[-11  -5   8   0  -7   4  -5  11   4   9  -2  -7  -2  -1   8  -2  -7   6
   2  -2  -2   3   3   8   2  -7  -1   9 -13  -5   8  13   2  -2  -1   1
  -7  -6   5   2   5   3  11   8  23   9  16 -16  -9   1  27  -8   0   0
  -2   1   7 -12  -4   7   1  10  10   6   3  -7 -13   8  -1   4  -8   6
  -2  -9  -5  -2  15  10   1   4   1   3   5  10   2   9  -1]	0
[ -3  -2  -2  -5   2  -5   0   0   3   0   4   3  -3  -1   6  -2   2   6
   3  -1   2   2   1   5  -2  -5   0  10   0  -1   4   5  -2   2  -4   2
  -5  -1   5   8 -12  -6   1  -4  20   1   4  -3   3  -4   5  -5  -3   6
   4  -1  -4  -1  -3   2  -1  16   5   0  -2   1 -15   4   2   3  -4   7
   0   1  -3   4  11  -4   1   2   2  -1   1   3   1   5  -1]	1
[ -8  -2   9   0 -14   8  -4   2  -3  11 -11 -11  -1   1   0  -7 -16   1
  -6  -1 -15   1   2   5   6  13  -3  -2  -3 -12   6   2   2  -3  -1  -2
   0  -7  -4  -7   2   8   7  10   6   8  16  -9 -15   9   8   0  -8  -5
  -6   7   9 -13  -4  10   2  -3   4   7  -3 -10   3  -2  -6  -2   6   8
  -6   3  -2  -3   3  10  -2   5   4   4  -5   4   1   2   2]	0
[ -2   1  10  -3 -17   8  -4  -3   1  13 -18 -14  -3   6  -1  -5 -16  -6
  -6  -1 -24  -9  -5   2  13  33  -2 -10   6  -4   2  -7  -1  -5  -4  -6
   2   2  -8  -3  -1   6   5  12   3   9  12  -1 -12  11  -9  -2 -17  -6
  -5   1  11 -16  -7   9   5  -5   1  12  -9  -5   7  -4  -7  -5  13   8
  -8  18  -1  -2  -4   5  -7   6   1   5 -14   3   0  -2   8]	0
[ -6  -4   0  -2  -2   0  -3  -2   1   5   0  -1  -4  -1   5  -9  -3   8
 -11  -2  -2   8   0   7   2   2  -2  10   1 -13   7  11  -4  -2  -3   0
  -6  -3   0   2  -1  -6   3   0  24   3   8  -5  -3  -2   3  -4  -9   3
   2   5  -4  -6  -2   3  -2  20  11   2   0  -4 -14   2  -3   3  -6  13
  -5   3  -3   4  16  -1   4   2   2   3   1   3   0   7   1]	1
[ -4  -2  -8  -4  -4  -8   7  -7  -4  -2   1   2  -1  -7   5  -4  -7  11
   6  -2   4   5  10   0  -2 -17   0   0   2  -4   6  -1   1   2  -1  -2
  -2  -6   5   5  -3   3  -4  -1  -7  -6  -4  -7   3  -4   4   2  -3   3
  -1   9  -8   3  -1  11  -2  -1   0  -5  -1  -2  -8  -1   5   3  -2  10
   3 -12   4   1   7   9   1  -3   0 -10  -2  -5  -4   5  -3]	1
[ 2  0  4 -1 -4 -1 -4  2  0  4 -3 -4 -2  0  3 -6 -1  4 -2  1 -5 -5 -2  1
  3  4 -2 -3  0 -5  4  0 -1  4 -1 -3 -1 -2 -2 -1  2 -1  2  4 10  2  3 -4
 -3  2 -4 -3 -6  1 -1 -4 -3 -3 -4  3  1  2  4  0 -1  0 -5 -1  3  0  0  4
 -5  8  0  0  2 -2  0  3  3  2 -6  3  0 -2 -2]	1
[ -8   2  -2  -4  -6  -2   2  -4  -2   0  -2  -4   0  -5   4  -9 -12  15
   1  -1   0   7   4   9   1  -9   1   8  -2 -11  13   5   1   1  -2  -2
  -5  -7   2   2  -3   8   0   2  13  -3   8 -10  -4  -2  11  -2  -3   2
  -2   8  -3  -6  -3  13  -1  10   4  -1  -1  -6 -11   0   2   4  -3  12
  -1  -7   1  -2   8   7   1   3   0  -3  -5   0  -2   7   1]	1
[ -1  -1  -1   0  -3   1  -3  -4  -2  -1   0   3   1  -2   2  -6  -2  10
  -5  -1  -6   2   2   1   3  -2   0   7   3 -11  10  -1   3   3  -3   0
  -1  -4  -3  -3   1   1  -2  -1  11  -3   2  -6  -3   1  -6   1  -6   2
  -1   4  -5   0  -2   3  -3   5   2  -4  -3  -7  -1  -3   1   1   0   8
  -3   8   2   2   2  -4   4   4   3   2  -6   1   2  -1   0]	1
[ -4   2   8  -3  -8   8   0   1   0  16  -6 -11  -2   0  -6 -10  -6 -10
 -13   3  -4  -4  -5   3   3  23  -4 -27   2  -9 -10  12  -7   0  -1  -6
   3  -7  -5   0   5  -3   6  10 -10  13  11   5  -7   4  -7  -1 -13  -7
   0  -3   5  -7  -4   3   3  -5  -2   8   4   5  -8  -2  -7  -4   0   1
 -12  -5  -9  -3  -7  16  -3  -2   0  -2   2  -5  -5   5   4]	0
[ -3  -3   2   0  -6   6  -6   3  -3   9   1   0   0  -5   0   2   4   4
  -6  -6  -8  -2   5  -2   3  -3  -3  -3   1  -1   2  -1   2   0  -1   6
   1  -2  -6 -10  11  -3   3   1   6   1   3  -9  -7   3  -5   4 -12  -4
  -3  11   0   2   2   0  -1  -6   3  -3   3  -6  -1   1   2  -4  -4   2
  -4   5  -2   4   6   7   7   0   1   3   2   3   2  -2  -3]	0
[ -5  -3  11  -1 -15  10  -9   6  -4  15  -9 -12   1   0   0   2  -8  -3
  -7  -3 -16 -10   2  -1   7  15  -2 -14  -3 -11   1   0   2   2  -1   3
   3  -4  -7  -9  11   4   8  11   0   7  11 -11 -14  11  -1   2 -15  -9
  -8   6   8 -12  -4   7   3 -16   3   5   2  -6   5  -2  -7  -4   4   2
  -6   5  -6  -2   2  15   0   2   1   4  -4   4   2  -5   2]	0
